How the items are linked:
cq: *>hb, %>gh, !>gh
tr: *>mg, %>mr, !>jc
gg: *>fm, %>dp, !>hg
lb: *>dj, %>fj, !>fr
lj: *>mr, %>mg, !>bl
sr: *>pc, %>pc, !>ng
fj: *>gh, %>dp, !>fp
bg: *>hb, %>fl, !>qg
jz: *>mj, %>pm, !>jm
mg: *>bl, %>zh, !>rm
fm: *>hm, %>mn, !>hg
fp: *>fq, %>zg, !>lq
mm: *>rm, %>ng, !>nc
gh: *>gn, %>rz, !>ng
qg: *>hz, %>rm, !>hq
zg: *>fm, %>gg, !>mn
zb: *>pm, %>pb, !>pf
th: *>ls, %>pp, !>jd
gt: *>lj, %>bt, !>mg
jm: *>mj, %>tr, !>pb
pc: *>ng, %>hf, !>bg
dj: *>rz, %>lt, !>dp
jd: *>hq, %>mm, !>gt
gn: *>pc, %>ml, !>fj
rz: *>ml, %>fr, !>nc
pf: *>hm, %>lj, !>ls
fz: *>zb, %>pz, !>zb
pz: *>zg, %>jc, !>lg
fq: *>pc, %>lq, !>lt
rr: *>dp, %>gg, !>fm
dp: *>fp, %>fl, !>jz
nc: *>nh, %>rz, !>dj
lg: *>bt, %>dd, !>lg
cj: *>mm, %>jd, !>th
dd: *>cj, %>qg, !>hz
nh: *>lb, %>dj, !>fj
hf: *>bg, %>nh, !>lb
hm: *>mn, %>jm, !>mj
fl: *>fz, %>fm, !>hm
ng: *>cq, %>bg, !>gh
fr: *>rz, %>fp, !>fq
bt: *>mg, %>cj, !>hb
zh: *>zt, %>th, !>hq
ml: *>dp, %>nc, !>mn
lt: *>dp, %>rr, !>fl
pp: *>jd, %>sr, !>mm
hq: *>pp, %>hb, !>sr
ls: *>dd, %>jd, !>qg
mj: *>gg, %>jm, !>fz
pb: *>pf, %>gt, !>lj
bl: *>zj, %>zt, !>lg
hb: *>sr, %>pc, !>pc
lq: *>lt, %>mn, !>rr
mr: *>jc, %>bl, !>jc
hg: *>jz, %>jz, !>lj
mn: *>rr, %>mj, !>gg
jc: *>hg, %>zj, !>gt
pm: *>jm, %>pf, !>tr
hz: *>th, %>hq, !>rm
zj: *>gt, %>lg, !>bt
rm: *>hq, %>cq, !>hb
zt: *>lg, %>lj, !>dd

In the rows, zero is written as 27.

The rows follow the links: the fewer symbols apart two items are, the more alike their rows tend to be.

Rows with their items:
27	27	27	25	21	35	36	45	31	33	28	25	35	19	28	38	11	41	13	23	28	33	36	17	36	25	31	34	9	25	32	23	33	23	28	26	33	20	33	36	33	29	21	24	23	29 | nh
26	22	28	31	33	23	28	27	30	29	29	17	25	24	27	32	31	19	35	33	27	43	17	15	8	22	24	40	27	20	22	35	23	22	26	30	29	35	36	30	19	11	35	19	28	19 | fl
19	27	28	33	40	28	17	18	29	19	26	28	15	27	23	20	19	25	39	25	21	35	18	26	14	17	23	37	35	25	22	33	26	15	31	22	30	35	40	23	20	17	36	17	28	21 | gg
26	37	34	33	33	33	19	26	36	19	26	25	21	25	26	22	32	20	43	24	28	38	18	21	17	24	21	34	38	19	28	40	18	29	33	17	36	43	29	18	21	20	34	25	30	24 | mj
26	44	38	30	31	37	21	25	38	23	29	32	23	29	24	20	24	22	42	22	25	32	23	24	25	23	23	32	36	22	27	41	21	26	35	16	35	40	28	19	22	24	25	20	33	30 | jz
31	45	40	29	27	34	23	27	37	24	31	29	25	28	27	24	32	17	40	24	27	36	22	22	24	25	22	31	38	20	29	43	19	34	35	15	36	41	24	17	23	25	27	25	33	29 | jm
25	25	27	27	26	34	34	43	30	30	24	28	32	18	28	34	9	45	16	22	27	34	34	21	34	24	29	37	14	26	31	24	34	18	30	20	33	23	36	37	33	29	22	24	21	25 | dj
34	34	42	25	21	27	30	34	34	26	30	20	29	26	31	34	43	14	31	28	34	35	24	24	21	29	23	30	37	18	35	41	18	41	33	17	33	37	17	23	25	26	24	32	25	25 | pf
32	43	43	26	24	32	27	32	36	27	32	26	28	27	29	28	35	16	35	25	30	34	25	20	26	25	24	29	36	19	33	44	18	39	34	17	36	40	21	19	24	27	22	26	31	32 | pm
28	40	46	27	23	20	29	23	26	35	32	31	17	33	18	23	24	18	26	26	30	18	27	33	33	20	20	19	43	31	33	32	18	35	34	20	26	23	10	29	22	35	18	33	31	36 | lj
16	22	20	36	28	40	19	36	26	18	17	28	23	16	26	23	10	42	28	14	28	37	25	26	34	25	26	33	15	27	32	18	29	20	30	23	36	32	35	26	37	25	32	32	20	26 | ml
30	20	11	19	22	34	17	25	26	14	20	36	38	26	36	22	38	36	25	24	23	16	33	40	38	40	31	22	21	25	28	18	36	23	22	27	23	28	28	17	36	33	23	34	22	25 | mm
34	15	17	15	23	21	24	21	25	21	22	30	40	31	37	29	45	25	22	31	25	16	34	42	26	40	28	24	33	21	25	23	35	25	20	32	19	23	25	22	31	31	22	33	19	17 | hz
25	20	31	26	23	12	29	19	17	32	26	28	16	31	19	23	26	22	19	31	29	11	27	40	31	22	24	12	34	35	27	19	22	36	27	29	16	17	12	33	27	36	25	37	27	30 | bt

Each walk starts at a row. The symbols on each line, taken left to right, move it on to the next item.
Answer with the item's row; about right is enough.
27	26	38	30	26	23	30	36	29	28	29	13	23	20	31	35	37	14	33	33	34	41	19	17	13	24	22	34	33	23	32	35	15	39	31	24	34	38	21	27	27	20	31	32	25	21
! * ! % 28	42	40	30	23	25	28	20	25	36	31	35	16	34	17	21	15	23	27	23	27	16	26	29	35	20	22	16	37	31	26	32	20	32	34	21	26	22	16	28	21	35	21	28	35	39
* * * % % ! 34	16	25	15	23	21	25	27	27	18	23	29	37	28	36	32	50	23	22	29	28	24	36	41	27	40	25	28	37	20	31	28	33	29	25	25	23	28	22	23	32	32	18	33	17	16
32	29	23	22	20	30	40	37	27	41	34	22	40	24	32	37	20	32	15	31	26	27	31	10	29	28	34	28	4	26	24	25	31	26	20	34	27	19	30	35	25	26	22	20	31	31
! ! ! ! % % % 20	27	28	31	37	33	25	31	30	26	26	28	22	21	23	28	8	35	30	25	24	40	25	19	20	18	27	41	22	23	22	29	31	9	30	24	34	29	43	33	24	18	30	15	26	21
! ! % * % 33	19	23	15	25	17	26	17	22	24	23	34	31	34	28	27	38	23	18	30	25	10	37	45	32	36	25	18	39	29	26	25	33	27	26	26	16	19	19	26	29	38	18	32	22	23
33	19	19	17	23	24	24	22	28	18	20	33	40	32	35	27	42	25	23	28	25	18	38	45	31	43	27	26	37	22	28	26	38	22	23	26	20	25	25	20	32	33	17	31	20	17
* ! % % * ! % * 33	24	14	23	22	24	33	24	22	35	32	20	38	26	33	30	37	23	23	35	24	23	23	13	23	32	37	22	6	28	19	21	29	31	15	39	22	22	28	29	20	21	30	20	36	31
% % * % ! 32	38	45	28	22	27	31	33	33	32	33	24	26	26	27	32	36	14	32	28	35	32	26	22	25	26	21	29	40	20	36	42	16	41	36	18	34	34	15	24	26	29	21	31	28	29
29	35	36	24	21	19	27	17	24	34	29	36	20	35	18	22	24	22	21	27	25	8	31	37	35	26	24	13	40	31	29	28	23	33	31	22	22	18	13	26	23	39	19	31	31	36
% * * % 28	9	23	18	24	14	27	25	20	22	21	25	27	27	30	31	42	25	18	29	31	22	32	42	25	33	24	24	39	28	31	21	30	29	25	31	19	23	20	29	34	31	24	37	16	14
% * % * ! ! 22	24	22	29	23	40	26	42	29	19	20	30	29	17	30	29	12	44	19	18	27	33	33	27	39	28	28	31	15	27	35	19	32	23	31	22	33	26	31	27	42	32	24	32	18	26
19	25	20	31	25	39	27	43	28	23	20	27	27	17	28	27	11	44	20	15	28	34	33	24	38	28	26	32	12	30	33	17	31	23	29	24	34	26	31	29	39	29	27	30	19	26
% % * * 31	27	12	24	23	27	31	24	22	36	34	23	37	27	33	28	32	26	25	31	22	21	24	13	27	31	37	19	5	29	18	19	29	29	13	40	21	21	28	28	20	23	28	18	36	34
* % ! * % * 34	27	12	15	22	29	22	20	29	18	24	35	42	33	36	24	43	28	24	28	20	14	34	40	33	42	31	22	28	22	24	25	39	22	21	29	21	25	28	17	29	33	19	26	26	23
35	15	15	15	23	17	27	24	23	22	24	28	39	29	37	30	49	23	21	32	25	18	33	37	24	42	29	22	29	22	25	24	36	27	18	34	19	25	23	24	30	29	24	30	19	19
! ! ! ! % % % 22	23	28	27	36	23	32	28	26	33	28	25	26	26	22	31	8	36	21	29	23	36	28	17	19	17	29	40	20	25	20	26	32	9	24	29	27	21	44	38	23	18	28	15	24	22
* * ! ! ! ! ! 24	24	7	31	21	32	24	24	22	22	27	22	29	24	31	21	33	30	28	26	24	22	18	20	30	32	35	14	3	33	24	13	26	34	15	36	24	28	26	20	28	26	36	29	35	33
23	23	28	28	39	22	28	22	28	33	28	25	26	27	23	28	12	30	28	30	21	34	28	21	15	16	29	41	28	25	18	32	32	9	25	30	24	22	45	34	17	14	29	10	26	21
% ! * % * 20	23	26	29	40	24	22	18	28	25	26	26	20	28	22	22	16	28	35	28	21	36	23	25	13	16	25	39	32	23	18	30	28	10	27	25	26	30	45	30	18	14	34	13	28	20
! * * ! * * 26	32	35	32	36	29	20	25	34	20	27	22	22	26	27	25	33	17	43	26	28	41	19	20	13	23	21	36	39	20	25	39	19	26	31	20	34	40	33	18	21	17	31	22	29	21
